Below are the code and all the weights of a small trained network. Each question names an input and a class and asks about switching units off, where a switched-off unit gives its printed mean instead of its output.

import numpy as np


def w(rows, s, z=0):
    codes = np.array(rows[::2]) - 128.0
    scale = np.full(codes.shape[1], s)
    scale[-1] = z or s
    return codes * scale


def f(y):
    return y / 2 * (1 + np.tanh(0.7978845608 * (y + 0.044715 * y**3)))


def log_softmax(a):
    a = a - a.max(-1, keepdims=True)
    return a - np.log(np.exp(a).sum(-1, keepdims=True))


def net(x, mask):
    res = np.array(x, float).reshape(1, 3) / 4 @ E
    y = f(res @ A[0][:, :-1].T + A[0][:, -1])
    res = res + np.where(mask, y, B[0][:, -1]) @ B[0][:, :-1]
    return log_softmax(res[-1] @ U[:, :-1].T + U[:, -1])


A, B = {}, {}
E = w([
[164,150,1,130,54],'x0',
[185,89,98,211,182],'x1',
[252,156,148,48,129],'x2',
],0.0092)
A[0] = w([
[151,80,58,107,73,2],'n1',
[189,79,117,53,166,36],'n2',
[117,167,127,124,215,69],'n3',
[42,72,73,120,148,125],'n4',
[119,96,193,118,194,75],'n5',
[109,78,221,143,160,61],'n6',
[104,93,210,125,194,25],'n7',
[198,138,143,62,129,190],'n8',
[30,105,100,174,112,163],'n9',
[119,107,14,102,108,73],'n10',
[58,83,111,92,110,185],'n11',
[126,79,121,94,198,90],'n12',
[116,148,104,123,76,21],'n13',
[158,147,100,173,95,76],'n14',
[254,95,165,43,112,184],'n15',
[212,152,131,43,154,174],'n16',
[44,100,102,162,117,153],'n17',
[120,149,20,141,90,92],'n18',
[138,178,48,144,132,95],'n19',
],0.0087,0.00082)
B[0] = w([
[120,241,173,8,85,190],'n1',
[131,102,130,138,179,177],'n2',
[168,123,180,101,120,142],'n3',
[65,66,85,196,164,197],'n4',
[207,197,173,17,63,197],'n5',
[165,229,177,86,36,212],'n6',
[217,173,192,24,106,216],'n7',
[100,72,62,195,165,207],'n8',
[23,26,84,177,190,232],'n9',
[175,180,212,39,42,213],'n10',
[146,120,68,153,148,174],'n11',
[207,126,153,95,114,143],'n12',
[147,77,139,11,138,156],'n13',
[139,153,137,108,91,159],'n14',
[37,42,27,227,227,254],'n15',
[53,96,77,205,205,228],'n16',
[86,81,1,187,174,212],'n17',
[209,222,204,84,79,227],'n18',
[187,206,160,86,97,185],'n19',
],0.0056,0.0067)
U = w([
[61,76,39,172,168,254],'0',
[189,248,233,89,12,2],'1',
],0.011,0.00031)

Each question gives the input, the list of numbers given to net, and the class t.
The units are the neurons (one row each of A and B). Each row of codes is followed by its name. A weight is (code - 128) times the scale printed after its matrix; where a second scale follows, it is the last column's (A, B and U).
mask holds one flag per neuron, in row order. A switched-off neuron (its flag False) gives its mean, the last column of its row in B, instead of its output. The means were averaged over made-up inputs and are rounded, as every weight is.
A unit's drop is (log p(t) with every unit on - log p(t) with that unit switched off) / (log p(t) with every unit on - log p(t) with every unit switched off).
The circuit of an input: a set's keep is (log p(t) with only the set's units on - log p(t) with every unit switched off) / (log p(t) with every unit on - log p(t) with every unit switched off). Starting from the 12 units with the biggest drops (on a tie, the unit counted first), units are removed one at a time, each time the one whose removal leaves the highest keep (on an exact tie, the one counted first), for as long as the keep stays at least 0.8.
circuit, biggest first: the units of the circuit, biggest drop first
k most important neurons: the k neurons with the biggest drops, biggest first
drop when u is switched off: that unit's drop, to one decimal
input [-7,0,-5], class 1: most important neuron : (n6)
input [-3,-1,-2], class 1: 3 most important neurons : (n15, n16, n8)
input [7,-8,8], class 0: 2 most important neurons : (n15, n16)
input [-2,-5,2], class 0: 3 most important neurons : (n18, n10, n1)
input [-3,7,-2], class 1: circuit, biggest first : (n15, n16)
input [-4,3,4], class 0: 4 most important neurons : (n15, n18, n10, n1)
input [7,-3,7], class 0: 2 most important neurons : (n15, n16)
input [7,-6,8], class 0: 3 most important neurons : (n15, n16, n8)
input [-7,-7,-6], class 1: 2 most important neurons : (n6, n7)
input [-3,1,1], class 1: drop when n9 is switched off : 0.2
